Below is a small trained network, with its code and all its weights. Each question gives an input and a class and asks what happens when units are switched off, that is, made to give their printed mean instead of their output.

import numpy as np


def w(rows, s, z=0):
    codes = np.array(rows[::2]) - 128.0
    scale = np.full(codes.shape[1], s)
    scale[-1] = z or s
    return codes * scale


def norm(h):
    return h / np.sqrt((h * h).mean(-1, keepdims=True) + 1e-5)


def f(y):
    return np.maximum(y, 0)


def log_softmax(a):
    a = a - a.max(-1, keepdims=True)
    return a - np.log(np.exp(a).sum(-1, keepdims=True))


def net(x, mask):
    res = np.array(x, float).reshape(1, 8) / 4 @ E
    u = 0
    for l in range(3):
        y = f(norm(res) @ A[l][:, :-1].T + A[l][:, -1])
        res = res + np.where(mask[u : u + 5], y, B[l][:, -1]) @ B[l][:, :-1]
        u += 5
    return log_softmax(norm(res)[-1] @ U[:, :-1].T + U[:, -1])


A, B = {}, {}
E = w([
[253,159,182],'x0',
[125,129,132],'x1',
[129,131,130],'x2',
[130,133,130],'x3',
[124,128,132],'x4',
[86,73,236],'x5',
[63,236,148],'x6',
[131,130,124],'x7',
],0.0057)
A[0] = w([
[183,184,1,85],'0.n0',
[73,254,144,113],'0.n1',
[145,65,73,3],'0.n2',
[160,73,67,50],'0.n3',
[108,208,120,130],'0.n4',
],0.009,0.0017)
B[0] = w([
[83,197,40,253],'0.n0',
[221,8,103,231],'0.n1',
[188,82,145,176],'0.n2',
[174,73,118,186],'0.n3',
[180,79,125,193],'0.n4',
],0.013,0.005)
A[1] = w([
[88,139,251,254],'1.n0',
[101,189,90,56],'1.n1',
[214,244,174,94],'1.n2',
[76,86,38,165],'1.n3',
[113,206,147,246],'1.n4',
],0.012,0.0018)
B[1] = w([
[110,151,3,181],'1.n0',
[146,128,66,156],'1.n1',
[80,176,194,165],'1.n2',
[115,133,224,253],'1.n3',
[117,85,116,137],'1.n4',
],0.019,0.0065)
A[2] = w([
[237,151,92,103],'2.n0',
[42,202,203,253],'2.n1',
[89,154,54,192],'2.n2',
[125,194,84,1],'2.n3',
[115,192,254,121],'2.n4',
],0.0094,0.00092)
B[2] = w([
[69,43,182,255],'2.n0',
[18,47,252,199],'2.n1',
[115,149,20,210],'2.n2',
[80,80,145,189],'2.n3',
[1,122,115,194],'2.n4',
],0.0096,0.0047)
U = w([
[134,108,120,251],'0',
[121,108,119,201],'1',
[117,121,118,176],'2',
[223,91,166,57],'3',
[119,176,2,18],'4',
[129,151,160,96],'5',
[88,215,250,31],'6',
[159,156,137,91],'7',
],0.008,0.0026)

Each question gives the input, the list of numbers given to net, and the class t.
The units are the neurons (one row each of A and B). Each row of codes is followed by its name. A weight is (code - 128) times the scale printed after its matrix; where a second scale follows, it is the last column's (A, B and U).
mask holds one flag per neuron, layer by layer. A switched-off neuron (its flag False) gives its mean, the last column of its row in B, instead of its output. The means were averaged over made-up inputs and are rounded, as every weight is.
A unit's drop is (log p(t) with every unit on - log p(t) with that unit switched off) / (log p(t) with every unit on - log p(t) with every unit switched off).
The circuit of an input: a set's keep is (log p(t) with only the set's units on - log p(t) with every unit switched off) / (log p(t) with every unit on - log p(t) with every unit switched off). Starting from the 12 units with the biggest drops (on a tie, the unit counted first), units are removed one at a time, each time the one whose removal leaves the highest keep (on an exact tie, the one counted first), for as long as the keep stays at least 0.8.
circuit, biggest first: the units of the circuit, biggest drop first
k most important neurons: the k neurons with the biggest drops, biggest first
top k neurons in layer l: the k neurons of layer l with the biggest drops, biggest first
drop of u: that unit's drop, to one decimal
input [1,-2,-2,0,0,-6,7,-5], class 3: top neuron in layer 1	1.n0
input [-3,2,2,-3,1,6,8,-4], class 3: top 3 neurons in layer 0	0.n1, 0.n0, 0.n4
input [8,-4,-6,6,-6,2,-4,-7], class 6: circuit, biggest first	1.n2, 0.n1
input [5,8,-1,-7,-1,8,0,-2], class 4: circuit, biggest first	1.n0, 0.n1
input [-8,1,3,-6,-3,-1,-6,5], class 6: top 2 neurons in layer 0	0.n1, 0.n4
input [-5,-3,4,-6,-3,7,6,-4], class 4: 3 most important neurons	0.n0, 1.n0, 0.n3
input [-5,-1,-1,-4,-2,2,-4,-4], class 6: 4 most important neurons	0.n1, 1.n0, 0.n4, 1.n3
input [0,5,4,7,6,8,-1,-1], class 4: circuit, biggest first	1.n0, 0.n1
input [8,2,6,-5,-2,-3,3,-2], class 6: top 2 neurons in layer 1	1.n2, 1.n0
input [-7,-6,-4,6,-3,-3,7,1], class 3: 2 most important neurons	0.n1, 0.n4
input [6,-2,0,-1,-2,3,-2,-4], class 6: 3 most important neurons	1.n2, 0.n1, 2.n1
input [-7,5,4,-1,3,0,-6,0], class 6: 3 most important neurons	0.n1, 1.n3, 1.n0
input [7,5,-4,-3,5,-1,-1,0], class 6: 2 most important neurons	1.n2, 0.n1
input [8,-1,-1,7,2,3,-1,3], class 6: most important neuron	1.n2
input [-5,-8,-7,-2,-3,-4,-8,-4], class 3: top 2 neurons in layer 1	1.n3, 1.n0
input [-6,4,3,-3,-2,-1,2,-5], class 6: top 2 neurons in layer 1	1.n3, 1.n0
input [-8,-4,4,2,4,-3,2,-7], class 6: drop of 1.n3	1.7
input [-8,3,-4,-3,-1,1,-2,-7], class 6: drop of 1.n3	0.2
input [3,-6,-1,5,2,7,3,-5], class 4: drop of 1.n0	0.8
input [6,3,1,-3,-7,-2,7,-4], class 3: drop of 0.n1	1.0
input [-2,7,-1,-4,-2,3,8,0], class 3: top neuron in layer 1	1.n0
